[[-21.7  57.8   3.5]
 [ 10.8 -45.7   3.6]
 [ -8.8  34.0   5.8]]
=>
[[  3.5   3.6   5.8]
 [ 57.8 -45.7  34.0]
 [-21.7  10.8  -8.8]]

[[-48.5  62.8]
 [-45.4  65.7]
 [-40.6  27.8]]
=>
[[ 62.8  65.7  27.8]
 [-48.5 -45.4 -40.6]]

[[26.7 57.6]
 [34.5 29.5]
 [-1.6 15.4]
 [16.4 15.4]
 [ 1.0  1.3]
 [26.7 33.0]
 [ 6.1 15.4]
 [13.9 40.0]]
=>
[[57.6 29.5 15.4 15.4  1.3 33.0 15.4 40.0]
 [26.7 34.5 -1.6 16.4  1.0 26.7  6.1 13.9]]

[[ -2.8 -55.8 -35.5  44.2   4.7  -6.6  35.2  11.8  24.0]
 [ 11.0 -55.8 -35.5  16.9 -30.5  -6.6  35.2 -60.8 -41.8]
 [ -2.8  58.2 -35.5  44.2  39.9  32.5  35.2 -24.5  -8.9]
 [-23.6 -55.8  63.7 -37.7  75.2  71.5 -55.4  11.8  56.9]]
=>
[[ 24.0 -41.8  -8.9  56.9]
 [ 11.8 -60.8 -24.5  11.8]
 [ 35.2  35.2  35.2 -55.4]
 [ -6.6  -6.6  32.5  71.5]
 [  4.7 -30.5  39.9  75.2]
 [ 44.2  16.9  44.2 -37.7]
 [-35.5 -35.5 -35.5  63.7]
 [-55.8 -55.8  58.2 -55.8]
 [ -2.8  11.0  -2.8 -23.6]]

[[-41.5   4.8 -14.0  44.1 -41.5  -3.1 -25.2  30.8 -43.8   7.4 -38.3  53.5]
 [ 17.9 -60.4  -7.5  47.9  65.7  41.2 -44.4   1.1  -6.9 -54.6   5.5  48.5]
 [ 27.2  38.4  54.2 -32.8  29.3  27.6 -49.8 -65.7  29.7   1.1  51.6 -16.4]
 [-52.5  11.4 -34.2 -61.0 -47.6 -32.8 -61.4  33.1  50.5  30.3 -48.2 -35.7]]
=>
[[ 53.5  48.5 -16.4 -35.7]
 [-38.3   5.5  51.6 -48.2]
 [  7.4 -54.6   1.1  30.3]
 [-43.8  -6.9  29.7  50.5]
 [ 30.8   1.1 -65.7  33.1]
 [-25.2 -44.4 -49.8 -61.4]
 [ -3.1  41.2  27.6 -32.8]
 [-41.5  65.7  29.3 -47.6]
 [ 44.1  47.9 -32.8 -61.0]
 [-14.0  -7.5  54.2 -34.2]
 [  4.8 -60.4  38.4  11.4]
 [-41.5  17.9  27.2 -52.5]]

[[ 39.5  25.6  12.6  65.0]
 [-27.1 -13.7   5.0  54.9]
 [ 41.5 -19.8  23.9 -43.2]
 [ 22.9 -49.5 -29.5  25.6]
 [  6.4  14.5 -25.9  46.5]
 [-26.7 -49.5   2.4  68.4]
 [ 40.8 -25.0 -28.6  -4.2]]
=>
[[ 65.0  54.9 -43.2  25.6  46.5  68.4  -4.2]
 [ 12.6   5.0  23.9 -29.5 -25.9   2.4 -28.6]
 [ 25.6 -13.7 -19.8 -49.5  14.5 -49.5 -25.0]
 [ 39.5 -27.1  41.5  22.9   6.4 -26.7  40.8]]

[[-33.8  36.0 -37.2  29.8   0.5]
 [  7.9 -48.1   0.5 -48.2 -50.5]
 [-45.6  42.8  58.3 -15.1  21.3]
 [-45.1  41.8  24.1   5.2   3.4]
 [-41.0  58.1  36.2   4.5  22.6]
 [  1.6   0.9  25.8  30.9 -46.2]
 [-38.5  45.7  50.5 -15.1  -7.6]
 [ 19.7  -9.6  16.4  24.5  31.6]
 [-35.4  40.4  48.5 -16.4   4.5]
 [-52.4  54.4 -12.2   0.3  -3.8]]
=>
[[  0.5 -50.5  21.3   3.4  22.6 -46.2  -7.6  31.6   4.5  -3.8]
 [ 29.8 -48.2 -15.1   5.2   4.5  30.9 -15.1  24.5 -16.4   0.3]
 [-37.2   0.5  58.3  24.1  36.2  25.8  50.5  16.4  48.5 -12.2]
 [ 36.0 -48.1  42.8  41.8  58.1   0.9  45.7  -9.6  40.4  54.4]
 [-33.8   7.9 -45.6 -45.1 -41.0   1.6 -38.5  19.7 -35.4 -52.4]]
